Below are the code and all the weights of a small trained network. Each question names an input and a target symbol and asks about switching units off, where a switched-off unit gives its printed mean instead of its output.

import numpy as np


def w(rows, s, z=0):
    codes = np.array(rows[::2]) - 128.0
    scale = np.full(codes.shape[1], s)
    scale[-1] = z or s
    return codes * scale


def norm(h):
    return h / np.sqrt((h * h).mean(-1, keepdims=True) + 1e-5)


def f(y):
    return np.maximum(y, 0)


def softmax(a):
    e = np.exp(a - a.max(-1, keepdims=True))
    return e / e.sum(-1, keepdims=True)


def log_softmax(a):
    a = a - a.max(-1, keepdims=True)
    return a - np.log(np.exp(a).sum(-1, keepdims=True))


def net(x, mask):
    ids = ['ΓΔΘΞΣΩβμτφ'.index(c) for c in x.split()]
    T = len(ids)
    res = E[ids] + P[:T]
    r = norm(res)
    for j in range(3):
        rows = slice(2 * j, 2 * j + 2)
        q, k, v = (r @ M[0][rows].T for M in (Q, K, V))
        z = softmax(np.where(np.tri(T) > 0, q @ k.T / 2**0.5, -1e9)) @ v
        o = O[0][rows]
        res = res + np.where(mask[j], z, o[:, -1]) @ o[:, :-1]
    y = f(norm(res) @ A[0][:, :-1].T + A[0][:, -1])
    res = res + np.where(mask[3:11], y, B[0][:, -1]) @ B[0][:, :-1]
    return log_softmax(norm(res)[-1] @ U[:, :-1].T + U[:, -1])


Q, K, V, O, A, B = {}, {}, {}, {}, {}, {}
E = w([
[184,51,154],'Γ',
[234,3,197],'Δ',
[200,155,136],'Θ',
[136,157,109],'Ξ',
[76,98,55],'Σ',
[119,60,120],'Ω',
[93,178,146],'β',
[156,119,102],'μ',
[159,134,128],'τ',
[245,161,163],'φ',
],0.023)
P = w([
[254,231,113],'0',
[231,208,118],'1',
[206,194,138],'2',
[180,181,159],'3',
[146,158,178],'4',
[113,159,188],'5',
[83,144,210],'6',
[45,137,228],'7',
],0.0058)
Q[0] = w([
[90,151,149],'head 1',
[143,136,181],'head 1',
[48,240,26],'head 2',
[55,242,71],'head 2',
[49,137,188],'head 3',
[164,197,251],'head 3',
],0.034)
K[0] = w([
[111,170,134],'head 1',
[107,110,89],'head 1',
[237,246,152],'head 2',
[237,229,159],'head 2',
[103,242,171],'head 3',
[243,251,203],'head 3',
],0.026)
V[0] = w([
[47,107,125],'head 1',
[109,122,113],'head 1',
[38,108,7],'head 2',
[190,153,183],'head 2',
[53,194,220],'head 3',
[185,144,171],'head 3',
],0.013)
O[0] = w([
[156,32,61,24],'head 1',
[136,90,113,112],'head 1',
[166,32,8,107],'head 2',
[84,150,211,156],'head 2',
[148,180,215,9],'head 3',
[211,180,47,254],'head 3',
],0.011,0.0059)
A[0] = w([
[116,122,133,91],'neuron 1',
[205,125,119,110],'neuron 2',
[166,101,141,3],'neuron 3',
[154,151,151,164],'neuron 4',
[137,162,111,124],'neuron 5',
[45,112,101,188],'neuron 6',
[2,164,54,184],'neuron 7',
[27,176,93,220],'neuron 8',
],0.031,0.0064)
B[0] = w([
[120,130,136,132],'neuron 1',
[100,111,168,254],'neuron 2',
[89,163,120,145],'neuron 3',
[141,117,79,243],'neuron 4',
[94,124,147,188],'neuron 5',
[50,86,162,190],'neuron 6',
[4,95,122,209],'neuron 7',
[89,50,121,230],'neuron 8',
],0.047,0.0089)
U = w([
[9,72,56,72],'Γ',
[96,59,253,165],'Δ',
[35,201,65,89],'Θ',
[203,3,77,155],'Ξ',
[226,88,210,198],'Σ',
[149,200,185,255],'Ω',
[143,115,137,114],'β',
[164,152,31,194],'μ',
[149,110,142,108],'τ',
[140,114,130,111],'φ',
],0.015,0.0061)

Each question gives the input, a string of symbols that net reads in full, and the target symbol t.
The units are the heads (2 rows each of Q, K, V and O) and the neurons (one row each of A and B). Each row of codes is followed by its name. A weight is (code - 128) times the scale printed after its matrix; where a second scale follows, it is the last column's (O, A, B and U).
mask holds one flag per unit, heads first, then neurons. A switched-off unit (its flag False) gives its mean, the last column of its rows in O or B, instead of its output. The means were averaged over made-up inputs and are rounded, as every weight is.
A unit's drop is (log p(t) with every unit on - log p(t) with that unit switched off) / (log p(t) with every unit on - log p(t) with every unit switched off).
The circuit of an input: a set's keep is (log p(t) with only the set's units on - log p(t) with every unit switched off) / (log p(t) with every unit on - log p(t) with every unit switched off). Starting from all 11 units, units are removed one at a time, each time the one whose removal leaves the highest keep (on an exact tie, the one counted first), for as long as the keep stays at least 0.8.
circuit, biggest first: the units of the circuit, biggest drop first
most important unit: the unit with the biggest drop
k most important neurons: the k neurons with the biggest drops, biggest first
heads that matter: for each layer, one digit per head in row order, 1 if its drop is at least 0.15 and else 0, layers parted by /
drop when u is switched off: that unit's drop, to one decimal
input β Ξ Δ φ Γ μ β Ξ, target Δ: heads that matter	011
input Δ Δ Γ Σ Σ Σ μ τ, target Ξ: most important unit	head 2
input μ Ω β Σ φ β φ, target Ξ: heads that matter	010
input φ Δ Θ, target Θ: heads that matter	110
input τ μ Σ Δ Θ φ Θ, target Ξ: circuit, biggest first	[head 2; neuron 7]
input Σ Θ Δ φ, target Ξ: circuit, biggest first	[head 2; neuron 7]
input Σ φ Σ Σ Θ Δ τ, target Ξ: heads that matter	010
input τ φ β β Ξ Ω Δ τ, target Δ: heads that matter	000
input φ τ τ Σ Σ Ω τ, target Δ: heads that matter	001
input Θ Γ Δ φ, target Ω: 2 most important neurons	[neuron 8; neuron 7]
input φ φ Θ, target Θ: heads that matter	011
input Θ Θ Γ, target μ: 3 most important neurons	[neuron 2; neuron 4; neuron 7]
input β τ Θ β, target Δ: 3 most important neurons	[neuron 7; neuron 8; neuron 3]
input β Σ Ω φ φ Ω β, target Δ: 2 most important neurons	[neuron 7; neuron 8]
input φ τ Γ Σ Ω μ Θ, target Δ: 4 most important neurons	[neuron 2; neuron 7; neuron 8; neuron 4]
input Θ Δ Δ, target Σ: drop when neuron 6 is switched off	0.5
input φ Γ τ Σ Δ, target Ξ: drop when neuron 6 is switched off	0.1
input Γ Σ Γ, target Ξ: drop when neuron 7 is switched off	0.3
